Below are the code and all the weights of a small trained network. Each question names an input and a class and asks about switching units off, where a switched-off unit gives its printed mean instead of its output.

import numpy as np


def w(rows, s, z=0):
    codes = np.array(rows[::2]) - 128.0
    scale = np.full(codes.shape[1], s)
    scale[-1] = z or s
    return codes * scale


def f(y):
    return np.maximum(y, 0)


def log_softmax(a):
    a = a - a.max(-1, keepdims=True)
    return a - np.log(np.exp(a).sum(-1, keepdims=True))


def net(x, mask):
    res = np.array(x, float).reshape(1, 6) / 4 @ E
    y = f(res @ A[0][:, :-1].T + A[0][:, -1])
    res = res + np.where(mask, y, B[0][:, -1]) @ B[0][:, :-1]
    return log_softmax(res[-1] @ U[:, :-1].T + U[:, -1])


A, B = {}, {}
E = w([
[182,169,101,112,223],'x0',
[241,179,89,158,108],'x1',
[150,108,101,1,81],'x2',
[226,113,217,167,49],'x3',
[121,206,222,118,210],'x4',
[32,176,84,164,60],'x5',
],0.0064)
A[0] = w([
[148,131,159,88,149,20],'n0',
[110,36,193,179,51,160],'n1',
[194,130,69,190,72,127],'n2',
[112,77,172,154,72,161],'n3',
[128,138,93,65,153,56],'n4',
[231,80,185,138,164,111],'n5',
[142,162,77,186,104,194],'n6',
[60,27,150,52,132,155],'n7',
[98,139,152,87,156,37],'n8',
[172,113,112,129,147,87],'n9',
[117,75,166,157,73,137],'n10',
[224,115,106,108,105,134],'n11',
[178,96,177,130,140,153],'n12',
[157,141,89,174,121,60],'n13',
[119,111,171,137,99,54],'n14',
[75,205,211,147,106,160],'n15',
[134,114,91,141,152,95],'n16',
[128,100,49,101,98,255],'n17',
[117,143,93,220,105,193],'n18',
[225,103,180,135,144,181],'n19',
[53,80,87,62,122,193],'n20',
[132,113,120,140,148,117],'n21',
[124,75,150,161,112,174],'n22',
[77,70,246,193,210,90],'n23',
[115,120,132,203,141,97],'n24',
[106,198,251,188,120,143],'n25',
[109,154,96,239,103,144],'n26',
],0.012,0.002)
B[0] = w([
[89,140,106,136,138,162],'n0',
[110,67,247,134,78,244],'n1',
[148,44,135,169,86,232],'n2',
[119,108,209,138,102,204],'n3',
[86,105,161,167,114,183],'n4',
[131,194,116,2,148,255],'n5',
[83,120,94,136,76,199],'n6',
[144,74,66,174,54,229],'n7',
[151,104,142,157,90,164],'n8',
[145,143,147,92,132,172],'n9',
[126,112,201,132,102,200],'n10',
[194,102,159,125,177,238],'n11',
[113,171,116,71,139,204],'n12',
[105,99,126,127,84,169],'n13',
[129,149,165,125,114,160],'n14',
[228,147,110,158,110,205],'n15',
[144,149,162,117,116,157],'n16',
[101,127,134,160,67,223],'n17',
[57,135,101,70,105,207],'n18',
[163,153,130,7,147,252],'n19',
[146,58,120,87,77,229],'n20',
[126,139,142,127,132,144],'n21',
[112,106,147,129,92,180],'n22',
[57,202,163,228,180,238],'n23',
[91,170,112,112,130,176],'n24',
[201,205,88,210,53,233],'n25',
[55,160,71,96,90,215],'n26',
],0.027,0.0076)
U = w([
[87,201,173,143,144,105],'0',
[152,145,165,89,254,17],'1',
[193,129,164,121,113,154],'2',
[107,27,133,144,103,243],'3',
[139,179,115,211,172,76],'4',
[113,151,32,84,123,4],'5',
],0.009,0.0019)

Each question gives the input, the list of numbers given to net, and the class t.
The units are the neurons (one row each of A and B). Each row of codes is followed by its name. A weight is (code - 128) times the scale printed after its matrix; where a second scale follows, it is the last column's (A, B and U).
mask holds one flag per neuron, in row order. A switched-off neuron (its flag False) gives its mean, the last column of its row in B, instead of its output. The means were averaged over made-up inputs and are rounded, as every weight is.
A unit's drop is (log p(t) with every unit on - log p(t) with that unit switched off) / (log p(t) with every unit on - log p(t) with every unit switched off).
The circuit of an input: a set's keep is (log p(t) with only the set's units on - log p(t) with every unit switched off) / (log p(t) with every unit on - log p(t) with every unit switched off). Starting from the 12 units with the biggest drops (on a tie, the unit counted first), units are removed one at a time, each time the one whose removal leaves the highest keep (on an exact tie, the one counted first), for as long as the keep stays at least 0.8.
circuit, biggest first: the units of the circuit, biggest drop first
top k neurons: the k neurons with the biggest drops, biggest first
drop of u: that unit's drop, to one decimal
input [2,3,-8,5,2,6], class 5: circuit, biggest first : [n26]
input [7,2,-5,2,5,2], class 4: circuit, biggest first : [n25; n23]
input [7,0,-7,7,1,8], class 5: top 2 neurons : [n26; n18]
input [-8,-8,-3,0,5,-8], class 0: top 2 neurons : [n23; n1]
input [4,-5,-1,-3,1,-6], class 0: top 2 neurons : [n23; n25]
input [-7,2,-4,5,8,1], class 0: top 2 neurons : [n23; n1]
input [7,-3,3,-1,-4,-4], class 5: top 3 neurons : [n1; n2; n3]
input [-6,-1,-8,-3,-4,-3], class 0: top 2 neurons : [n23; n24]
input [8,-2,2,-1,0,1], class 3: top 2 neurons : [n5; n23]
input [-6,5,-2,-2,7,-7], class 0: top 3 neurons : [n25; n23; n11]
input [-1,6,-6,-4,4,1], class 5: top 3 neurons : [n26; n18; n1]
input [1,-6,-5,2,3,-6], class 0: top 2 neurons : [n23; n5]
input [1,-1,-6,8,-5,-8], class 1: top 2 neurons : [n5; n19]
input [-8,-4,-4,5,-3,-8], class 0: circuit, biggest first : [n23]
input [6,6,-3,-4,-2,-3], class 5: drop of n1 : 0.7
input [-6,8,-1,-2,5,2], class 5: drop of n23 : 0.2
input [1,-8,-4,-1,1,1], class 4: drop of n23 : 0.3
input [3,8,-3,7,7,8], class 5: drop of n24 : 0.0
